Below is a small trained network, with its code and all its weights. Each question gives an input and a class and asks what happens when units are switched off, that is, made to give their printed mean instead of their output.

import numpy as np


def w(rows, s, z=0):
    codes = np.array(rows[::2]) - 128.0
    scale = np.full(codes.shape[1], s)
    scale[-1] = z or s
    return codes * scale


def f(y):
    return np.maximum(y, 0)


def log_softmax(a):
    a = a - a.max(-1, keepdims=True)
    return a - np.log(np.exp(a).sum(-1, keepdims=True))


def net(x, mask):
    res = np.array(x, float).reshape(1, 4) / 4 @ E
    y = f(res @ A[0][:, :-1].T + A[0][:, -1])
    res = res + np.where(mask, y, B[0][:, -1]) @ B[0][:, :-1]
    return log_softmax(res[-1] @ U[:, :-1].T + U[:, -1])


A, B = {}, {}
E = w([
[220,96,197,187,48,220,153,54,188,66,45],'x0',
[81,169,56,19,251,229,157,100,236,86,52],'x1',
[71,64,178,211,198,224,215,179,76,193,111],'x2',
[184,68,213,71,198,199,56,210,169,92,253],'x3',
],0.007)
A[0] = w([
[77,203,59,38,166,168,215,134,241,144,69,23],'neuron 1',
[37,131,96,145,73,144,168,68,114,197,76,64],'neuron 2',
[72,189,78,72,246,191,124,131,232,73,82,96],'neuron 3',
[159,95,127,234,87,30,133,154,70,162,142,52],'neuron 4',
[63,174,76,91,191,99,149,175,53,168,133,102],'neuron 5',
[74,62,152,213,187,188,228,169,117,233,129,176],'neuron 6',
[214,112,170,156,72,192,168,37,175,62,74,138],'neuron 7',
[112,190,182,129,28,67,94,146,16,175,154,99],'neuron 8',
[64,93,130,182,210,190,218,130,25,190,80,104],'neuron 9',
[128,132,37,171,94,95,179,88,121,157,93,2],'neuron 10',
[161,130,170,224,50,53,118,167,91,178,179,52],'neuron 11',
[165,157,143,122,46,135,101,92,182,54,114,106],'neuron 12',
[40,183,106,86,164,57,67,135,127,165,118,92],'neuron 13',
[79,145,80,171,103,148,221,73,102,248,75,77],'neuron 14',
[101,152,66,151,116,81,205,68,102,148,77,48],'neuron 15',
[176,183,94,3,52,92,26,122,161,99,155,231],'neuron 16',
[147,144,75,105,96,80,119,86,119,151,82,98],'neuron 17',
[187,219,32,95,67,30,115,62,122,103,92,137],'neuron 18',
[165,187,109,60,91,40,50,30,195,79,155,157],'neuron 19',
[191,87,229,69,192,201,18,125,117,83,187,240],'neuron 20',
[67,156,45,60,139,34,109,227,103,215,195,133],'neuron 21',
[212,88,166,171,55,215,156,70,224,96,57,156],'neuron 22',
[76,101,59,62,193,72,124,159,90,192,175,46],'neuron 23',
[206,73,161,186,79,48,134,139,53,156,188,26],'neuron 24',
[85,211,74,57,229,188,173,75,128,75,60,37],'neuron 25',
[104,196,63,162,115,99,178,96,117,175,32,46],'neuron 26',
[122,59,162,191,140,179,209,107,151,147,89,80],'neuron 27',
],0.006,0.0022)
B[0] = w([
[158,237,186,255,33,197,233,150,48,91,155,239],'neuron 1',
[191,101,191,60,171,135,41,200,198,171,86,196],'neuron 2',
[218,196,239,163,31,212,193,174,86,131,104,252],'neuron 3',
[161,195,214,147,67,200,217,159,125,108,104,203],'neuron 4',
[79,38,32,209,35,176,84,86,84,165,95,204],'neuron 5',
[81,25,176,177,223,34,171,201,223,57,46,254],'neuron 6',
[75,25,61,136,56,123,67,91,22,188,103,238],'neuron 7',
[194,131,164,189,56,171,248,127,111,119,97,197],'neuron 8',
[42,74,165,178,150,59,211,173,170,10,38,239],'neuron 9',
[204,92,191,53,159,169,28,148,171,215,161,180],'neuron 10',
[168,192,173,145,58,219,211,189,128,119,72,208],'neuron 11',
[86,41,76,166,60,63,127,122,72,100,44,186],'neuron 12',
[53,58,30,161,37,118,79,120,47,129,61,191],'neuron 13',
[206,95,206,66,175,111,45,229,167,149,54,218],'neuron 14',
[229,85,196,68,166,162,25,168,212,200,116,198],'neuron 15',
[103,67,183,181,184,88,109,198,185,4,14,217],'neuron 16',
[151,102,190,114,146,109,88,210,198,141,73,171],'neuron 17',
[175,82,195,101,211,79,141,239,173,54,65,216],'neuron 18',
[54,56,182,227,178,32,212,163,143,50,52,214],'neuron 19',
[187,84,187,52,189,140,91,229,197,221,105,242],'neuron 20',
[137,32,71,128,51,146,118,113,99,189,55,226],'neuron 21',
[129,36,44,128,60,137,83,105,47,198,108,252],'neuron 22',
[164,48,57,157,60,165,82,105,43,201,78,200],'neuron 23',
[166,253,192,152,87,233,185,186,104,117,126,205],'neuron 24',
[145,223,211,152,9,236,198,168,79,45,133,236],'neuron 25',
[202,104,198,32,144,165,54,198,194,201,100,209],'neuron 26',
[53,81,56,130,76,49,132,99,58,27,32,206],'neuron 27',
],0.0045,0.0096)
U = w([
[202,221,204,164,42,220,234,180,94,92,123,24],'0',
[92,50,164,167,192,52,198,209,175,37,67,161],'1',
[234,74,203,41,196,188,61,253,185,184,129,194],'2',
[114,21,46,160,15,149,125,119,55,162,89,189],'3',
[162,117,136,159,157,124,162,134,170,116,85,216],'4',
[84,172,48,21,160,67,80,59,211,201,226,1],'5',
[60,155,46,65,186,60,75,54,239,194,206,1],'6',
[68,134,13,53,241,83,64,52,135,161,176,1],'7',
],0.005,0.003)

Each question gives the input, the list of numbers given to net, and the class t.
The units are the neurons (one row each of A and B). Each row of codes is followed by its name. A weight is (code - 128) times the scale printed after its matrix; where a second scale follows, it is the last column's (A, B and U).
mask holds one flag per neuron, in row order. A switched-off neuron (its flag False) gives its mean, the last column of its row in B, instead of its output. The means were averaged over made-up inputs and are rounded, as every weight is.
A unit's drop is (log p(t) with every unit on - log p(t) with that unit switched off) / (log p(t) with every unit on - log p(t) with every unit switched off).
The circuit of an input: a set's keep is (log p(t) with only the set's units on - log p(t) with every unit switched off) / (log p(t) with every unit on - log p(t) with every unit switched off). Starting from the 12 units with the biggest drops (on a tie, the unit counted first), units are removed one at a time, each time the one whose removal leaves the highest keep (on an exact tie, the one counted first), for as long as the keep stays at least 0.8.
units of the circuit, in order: the units of the circuit, biggest drop first
most important unit: the unit with the biggest drop
top k neurons: the k neurons with the biggest drops, biggest first
drop of u: that unit's drop, to one decimal
input [0,4,-2,-2], class 0: units of the circuit, in order	neuron 1; neuron 25
input [-8,-3,-8,7], class 1: units of the circuit, in order	neuron 19
input [-3,-6,5,3], class 0: top 3 neurons	neuron 24; neuron 11; neuron 4
input [5,6,-8,1], class 1: top 3 neurons	neuron 19; neuron 16; neuron 18
input [0,8,-7,1], class 0: top 2 neurons	neuron 3; neuron 1
input [1,1,-4,4], class 1: top 4 neurons	neuron 19; neuron 16; neuron 26; neuron 15
input [-8,-3,-5,0], class 3: top 2 neurons	neuron 21; neuron 23
input [1,5,-3,2], class 0: units of the circuit, in order	neuron 3; neuron 1
input [-6,-6,4,0], class 0: top 3 neurons	neuron 24; neuron 4; neuron 11
input [-3,3,-5,-6], class 2: units of the circuit, in order	neuron 26; neuron 15
input [-7,-5,6,2], class 3: top 2 neurons	neuron 21; neuron 23
input [-6,-1,-5,3], class 3: units of the circuit, in order	neuron 21; neuron 13
input [7,-5,-7,-3], class 1: top 2 neurons	neuron 18; neuron 19
input [-8,6,-1,-3], class 3: units of the circuit, in order	neuron 5
input [7,2,-7,2], class 1: top 3 neurons	neuron 19; neuron 16; neuron 18
input [4,-2,6,6], class 1: top 4 neurons	neuron 6; neuron 27; neuron 26; neuron 15
input [-5,-8,8,-2], class 0: top 4 neurons	neuron 24; neuron 4; neuron 11; neuron 8
input [-4,-8,-4,7], class 0: units of the circuit, in order	neuron 24; neuron 8
input [8,2,0,-6], class 3: drop of neuron 7	0.9
input [6,7,-1,6], class 0: most important unit	neuron 3
input [-7,-3,-8,8], class 1: drop of neuron 5	0.0
input [-4,-7,6,1], class 0: drop of neuron 11	0.2
